[121 106  76 136 134 102 157 146  68 121 106  71 161 120 157 137 111 135]  Tilor
[ 64 114 154 130  76  69 110 114 170 160 118  71 125 101 108 144 154 183]  notu
[143 143 179 117 134 161 100 104 180 128 154 195  90 131 108 124 143 117]  ruv
[150 148 179 119 134 161 105 104 180 128 154 195  90 134 108 124 143 117]  fefun
[ 86 122 171 127  87  94 105 107 180 156 130 108 113 109 103 139 157 171]  Kodeb
[ 86 131 162 128  87  86 110 114 180 156 126  96 119 115 103 133 154 165]  gope
[121  76 117 179 195 154  90 134 104 128 100 180 161 128  98 126 150 141]  tof
q: [108 113] => Kodeb
q: [106  76] => Tilor
q: [179 117 134 161 100 104 180 128 154 195  90] => ruv

[ 87  59 128 136]  Poriz
[ 89 174 162 131]  vopep
[190  63 129 136]  vuf
[122  59 120 102]  sedi
[190  63 135 136]  Bivi
q: [190  63 135] => Bivi
tail: [174 162] => [131]
succ: [174] => [162]

[135 132 127 139 133 123 120 146 113 136  76 120 154 132  95 119 131 132
 127 117 135 120 155 119 114 129 142 144 116 114 109 147 130 124  65 127
 122] : Lum
[130 139 154 133 123 139 106 141 125 132 167 136 122 125 113 131 119 140
 132 112 114 124 149 137 153 131 171  98 117 143 135 129 140  98 124 129
 128] : pinev
[138 132 117 164 128 128 115 143 131 126 132 109 119 140  95 118 118 137
 129 150  85 135 130 142 137 122 116 119 139 148 149 109 144 119 152 131
 112] : gote
[123 124 146 134 125 120 125 115 124 129 107 125 164 121 107 153 151 125
 135 139 134 114 160 139 121 122 119 118 141  85 134 155 140 111 118 132
 104] : Gobar
[139 130 123 152 124 122 139 153 132 130 152 121 185 117 124 119 116 137
 125 139 110 115 157 124 124 122 139 114 141 161 103 121 155 136 159 137
 118] : fovas
[129 152  85 135 130 142 143 152 130 115 143 125 130 124 132 129 146 139
 132 123 134 137 147 117  83 138 115 116 129 133 150  89 141 106 176 133
 138] : Gubo
[130 125 103 135 123 129 116 122 130 131 164 126  80 130 123 137 129 132
 125 140 101 133 138 125 121 132 135 137 117 110 102  94 138 130 123 119
 142] : div
[124 120 138 115 134 132 118  92 122 140 135 108  96 121 135 120 130 151
 118 143 122 137 107 130 137 132 132 140 124 125 122 102 106 122 125 116
 127] : bek
[110 122 108 140 125 123 118 131 124 128 107 139 176 102 141 127 166 142
 133 127 109 132 157 124 124 121 139 119 121 127 100 152 105 118 148 131
 135] : kivo
tail: [ 95 119] => [131 132 127 117 135 120 155 119 114 129 142 144 116 114 109 147 130 124
  65 127 122]
tail: [124 129 107] => [125 164 121 107 153 151 125 135 139 134 114 160 139 121 122 119 118 141
  85 134 155 140 111 118 132 104]
q: [129 150  85 135 130 142] => gote
q: [130 125 103 135 123 129 116 122 130 131 164 126  80 130 123 137 129 132
 125 140 101 133 138 125 121 132 135 137 117 110 102  94 138 130 123 119
 142] => div
tail: [157 124 124 121 139] => [119 121 127 100 152 105 118 148 131 135]

[180 110 150 118]  maku
[163 124 133 120]  bosep
[170 124 132 118]  Rap
[180 125 131 118]  mezen
[138 110 150 165]  dumuv
[163 125 133 119]  sibon
[138 110 150 166]  vabo
[167 124 132 118]  gese
[152 125 131 124]  kugu
tail: [180 110] => [150 118]
q: [138 110 150 165] => dumuv
q: [167 124 132 118] => gese
q: [170 124 132 118] => Rap

[ 94  72  94  64  78  85 125 179 167 124 147 173 185  99 130 149 196 124]  tedun
[187 130  80 114 163  87 141 151  95 140 159  93 103 158 137 156 152 112]  Pumu
[ 94  72  94  64  78  85 133 179 167 124 147 173 185  99 130 133 140 166]  mam
[100 178  61  88 142 163 127 180 147 170 118  97 141 186  96 188 185 142]  tafot
succ: [97] => [141]
succ: [152] => [112]
succ: [159] => [93]

[101 109 126 199 152 199 107 200 178] : lil
[101 109 126 200 153 199 107 200 179] : seg
[126 200 126 200 152 199 107 199 128] : Vuvo
tail: [199 152] => [199 107 200 178]
q: [126 200 126 200 152 199 107 199 128] => Vuvo
succ: [153] => [199]
tail: [109 126 200] => [153 199 107 200 179]
q: [126 199] => lil
tail: [200 152 199] => [107 199 128]

[139 148 140 139 117 139 139 111 100 139] : Fuset
[141 109 142 143 120 142 140 130  77 141] : tafud
[138 109 137 137 104 137 138 142 116 137] : kovof
[113 185 113 111 149 111 114  99 112 112] : ris
[138 140 142 142 147 141 136 100  56 140] : Buve
[113 185 113 111 149 111 114  99 176 139] : Rek
q: [113 185 113 111 149 111 114  99 112 112] => ris
succ: [117] => [139]

[ 59 150 104 182  77 101 130 143 141]  duvo
[ 59 138 111 188  74 124 152 147 146]  Firez
[104 130 133 194  77 166 172 133 155]  nekag
[130  92 116  77 105 150 118 121 108]  sipu
[111 170 118  83 147 147 115 135 141]  fevat
[195 124 143 194  94 153 147 135 153]  pel
[176 101 128 130 150  94 167 172 136]  ziris
q: [ 77 166 172] => nekag
succ: [83] => [147]

[102 147 115  85] = lir
[102 147 116 104] = lage
[ 78 141 139 112] = Gotu
tail: [147 116] => [104]
tail: [102 147 115] => [85]
q: [102 147 116 104] => lage

[129 130  96  74]  der
[115 126  55 132]  sope
[108 130  97  74]  gil
q: [96 74] => der
succ: [126] => [55]
q: [129 130  96] => der
succ: [108] => [130]
tail: [115 126  55] => [132]

[142 165 127 145 128 104 173] = sugun
[141 144 181 132 114  77  73] = nuva
[ 87 122 164  94 175 142 158] = Tik
[ 92 122  94 175 164 126  85] = mado
[142 153 111 106 142  80  96] = Gazi
[126 154 111 163 141 115 122] = dafos
q: [122 164  94 175] => Tik
tail: [142 153 111 106 142] => [80 96]
tail: [163 141] => [115 122]
q: [ 92 122  94 175 164 126  85] => mado
tail: [142  80] => [96]
tail: [154 111] => [163 141 115 122]
succ: [163] => [141]

[132 127 131 140 125 126 128 148 104 152 105 142 120] : zitu
[147 183 124 140 108 126 128 148 103 152 125 131 147] : sidi
[162 156 124 131 100 159 110  68 156 140 177  97 128] : zusi
[147 183 124 140 108 126 134 148 104 129 137 159 116] : Vugu
[147 183 124 140 108 126 134 161  94 123 129 159 116] : rubuv
succ: [105] => [142]
tail: [126 128 148 104 152] => [105 142 120]
q: [162 156 124 131 100 159 110  68 156 140 177  97 128] => zusi
q: [140 177] => zusi

